Below is a small trained network, with its code and all its weights. Each question gives an input and a target symbol and asks what happens when units are switched off, that is, made to give their printed mean instead of their output.

import numpy as np


def w(rows, s, z=0):
    codes = np.array(rows[::2]) - 128.0
    scale = np.full(codes.shape[1], s)
    scale[-1] = z or s
    return codes * scale


def norm(h):
    return h / np.sqrt((h * h).mean(-1, keepdims=True) + 1e-5)


def softmax(a):
    e = np.exp(a - a.max(-1, keepdims=True))
    return e / e.sum(-1, keepdims=True)


def log_softmax(a):
    a = a - a.max(-1, keepdims=True)
    return a - np.log(np.exp(a).sum(-1, keepdims=True))


def net(x, mask):
    ids = ['αβδλμφψω'.index(c) for c in x.split()]
    T = len(ids)
    res = E[ids] + P[:T]
    u = 0
    for l in range(3):
        r = norm(res)
        for j in range(2):
            rows = slice(2 * j, 2 * j + 2)
            q, k, v = (r @ M[l][rows].T for M in (Q, K, V))
            z = softmax(np.where(np.tri(T) > 0, q @ k.T / 2**0.5, -1e9)) @ v
            o = O[l][rows]
            res = res + np.where(mask[u + j], z, o[:, -1]) @ o[:, :-1]
        u += 2
    return log_softmax(norm(res)[-1] @ U[:, :-1].T + U[:, -1])


Q, K, V, O = {}, {}, {}, {}
E = w([
[32,87,214,133,209,71,241,142],'α',
[120,116,75,134,169,110,81,255],'β',
[67,180,220,41,92,120,56,96],'δ',
[164,226,169,106,93,136,206,154],'λ',
[106,206,85,183,150,95,107,184],'μ',
[178,105,113,152,48,89,163,223],'φ',
[155,227,130,169,79,104,183,166],'ψ',
[124,79,105,69,111,103,110,245],'ω',
],0.015)
P = w([
[247,180,193,117,173,62,70,162],'0',
[173,155,194,133,139,90,100,182],'1',
[131,147,173,140,125,112,120,179],'2',
[108,140,146,143,116,126,138,175],'3',
[90,130,120,146,108,141,156,170],'4',
[78,119,99,143,94,158,179,166],'5',
[66,109,91,139,92,169,197,163],'6',
],0.014)
Q[0] = w([
[111,164,121,167,99,91,103,192],'L0H1',
[107,159,134,154,137,163,60,34],'L0H1',
[82,144,60,165,211,158,84,122],'L0H2',
[145,182,121,208,115,158,120,2],'L0H2',
],0.0092)
K[0] = w([
[149,145,80,122,59,150,188,160],'L0H1',
[175,153,184,61,161,65,74,93],'L0H1',
[55,171,119,173,238,98,68,185],'L0H2',
[135,253,131,230,73,209,119,124],'L0H2',
],0.0083)
V[0] = w([
[246,160,79,99,142,97,137,190],'L0H1',
[2,145,208,86,165,164,138,146],'L0H1',
[154,206,157,225,163,56,141,153],'L0H2',
[106,126,95,119,97,153,139,172],'L0H2',
],0.0074)
O[0] = w([
[252,172,181,154,158,174,136,127,254],'L0H1',
[180,50,67,227,2,43,199,154,145],'L0H1',
[47,59,30,38,98,63,133,219,240],'L0H2',
[214,110,170,96,194,185,156,139,146],'L0H2',
],0.0067,0.007)
Q[1] = w([
[104,103,140,145,123,100,141,73],'L1H1',
[72,75,138,100,137,113,198,155],'L1H1',
[180,119,124,132,164,193,71,92],'L1H2',
[103,67,108,141,104,125,65,8],'L1H2',
],0.014)
K[1] = w([
[163,122,123,81,102,117,112,102],'L1H1',
[95,134,80,130,86,253,135,151],'L1H1',
[153,180,91,133,112,174,64,159],'L1H2',
[135,138,157,152,66,154,26,100],'L1H2',
],0.014)
V[1] = w([
[85,85,22,164,163,131,7,159],'L1H1',
[120,255,88,183,90,105,107,98],'L1H1',
[123,66,90,57,54,205,67,159],'L1H2',
[46,3,134,86,120,80,98,70],'L1H2',
],0.008)
O[1] = w([
[182,151,221,149,72,161,195,74,100],'L1H1',
[178,2,172,59,148,175,123,205,120],'L1H1',
[31,50,52,81,87,56,205,150,95],'L1H2',
[94,194,4,204,182,150,86,112,3],'L1H2',
],0.008,0.0065)
Q[2] = w([
[151,98,57,208,222,100,96,53],'L2H1',
[100,93,120,57,119,78,74,2],'L2H1',
[140,123,160,171,86,213,242,147],'L2H2',
[69,155,9,141,1,198,90,176],'L2H2',
],0.0073)
K[2] = w([
[134,157,77,30,67,137,149,128],'L2H1',
[189,164,167,88,137,5,145,169],'L2H1',
[99,101,143,140,73,171,171,140],'L2H2',
[130,123,40,221,203,174,167,144],'L2H2',
],0.011)
V[2] = w([
[229,54,140,189,254,59,191,162],'L2H1',
[200,99,142,54,96,166,95,73],'L2H1',
[115,84,208,222,251,153,218,127],'L2H2',
[234,144,156,193,218,78,102,164],'L2H2',
],0.0075)
O[2] = w([
[197,164,45,134,142,177,50,81,229],'L2H1',
[49,208,10,219,170,121,216,158,134],'L2H1',
[40,132,168,120,105,2,89,170,59],'L2H2',
[2,41,114,109,103,128,246,21,253],'L2H2',
],0.0079,0.0055)
U = w([
[58,156,132,115,207,192,127,115,98],'α',
[85,54,124,90,187,186,79,141,4],'β',
[97,103,7,99,115,96,105,176,54],'δ',
[166,173,95,156,119,18,30,149,218],'λ',
[130,183,107,186,125,138,156,66,210],'μ',
[155,143,159,170,89,133,154,48,75],'φ',
[30,72,106,98,70,64,190,169,60],'ψ',
[202,115,234,88,130,165,114,131,196],'ω',
],0.011,0.0048)

Each question gives the input, a string of symbols that net reads in full, and the target symbol t.
The units are the heads (2 rows each of Q, K, V and O). Each row of codes is followed by its name. A weight is (code - 128) times the scale printed after its matrix; where a second scale follows, it is the last column's (O and U).
mask holds one flag per head, layer by layer. A switched-off head (its flag False) gives its mean, the last column of its rows in O, instead of its output. The means were averaged over made-up inputs and are rounded, as every weight is.
A unit's drop is (log p(t) with every unit on - log p(t) with that unit switched off) / (log p(t) with every unit on - log p(t) with every unit switched off).
The circuit of an input: a set's keep is (log p(t) with only the set's units on - log p(t) with every unit switched off) / (log p(t) with every unit on - log p(t) with every unit switched off). Starting from all 6 units, units are removed one at a time, each time the one whose removal leaves the highest keep (on an exact tie, the one counted first), for as long as the keep stays at least 0.8.
units of the circuit, in order: the units of the circuit, biggest drop first
most important unit: the unit with the biggest drop
which heads matter: for each layer, one digit per head in row order, 1 if its drop is at least 0.15 and else 0, layers parted by /
input δ μ δ, target ψ: which heads matter : 10 / 01 / 00
input β δ λ α, target δ: units of the circuit, in order : L1H1; L0H1; L1H2
input δ μ ω ω δ α φ, target λ: most important unit : L2H2
input ψ β φ β φ ω α, target μ: units of the circuit, in order : L1H1; L1H2
input φ α δ δ β ψ ω, target β: units of the circuit, in order : L1H2; L2H1; L2H2
input ω μ α φ ψ δ, target β: units of the circuit, in order : L1H1; L2H1
input ψ φ δ δ ω, target ω: which heads matter : 01 / 00 / 01
input β ψ δ δ δ δ, target λ: units of the circuit, in order : L1H2; L2H2; L0H1
input φ δ α φ, target λ: units of the circuit, in order : L1H2; L2H1; L2H2; L0H1
input φ μ α ω ω β, target μ: units of the circuit, in order : L1H2; L1H1
input μ φ φ μ ψ α λ, target λ: units of the circuit, in order : L2H2; L1H2
input ψ δ ψ δ φ, target ω: units of the circuit, in order : L0H2; L0H1
input δ ω δ λ λ α, target δ: units of the circuit, in order : L1H1; L1H2
input μ δ μ β α, target φ: most important unit : L1H1
input β φ ω α, target μ: which heads matter : 10 / 11 / 00
input β ψ ψ δ α μ, target λ: units of the circuit, in order : L2H2; L2H1
input φ λ λ α ψ, target λ: which heads matter : 00 / 01 / 11
input α δ μ, target ψ: which heads matter : 01 / 11 / 11
input δ ψ μ, target ω: which heads matter : 10 / 10 / 00
input μ ω μ ω ψ ψ δ, target ω: units of the circuit, in order : L0H2
input δ φ μ μ, target ψ: which heads matter : 01 / 01 / 10
input ω β μ α, target ω: which heads matter : 00 / 11 / 10
input μ δ α ω δ, target μ: units of the circuit, in order : L1H2; L0H1
input δ μ α ψ ω φ μ, target α: which heads matter : 10 / 11 / 10
input μ ψ μ φ, target ω: which heads matter : 11 / 00 / 00
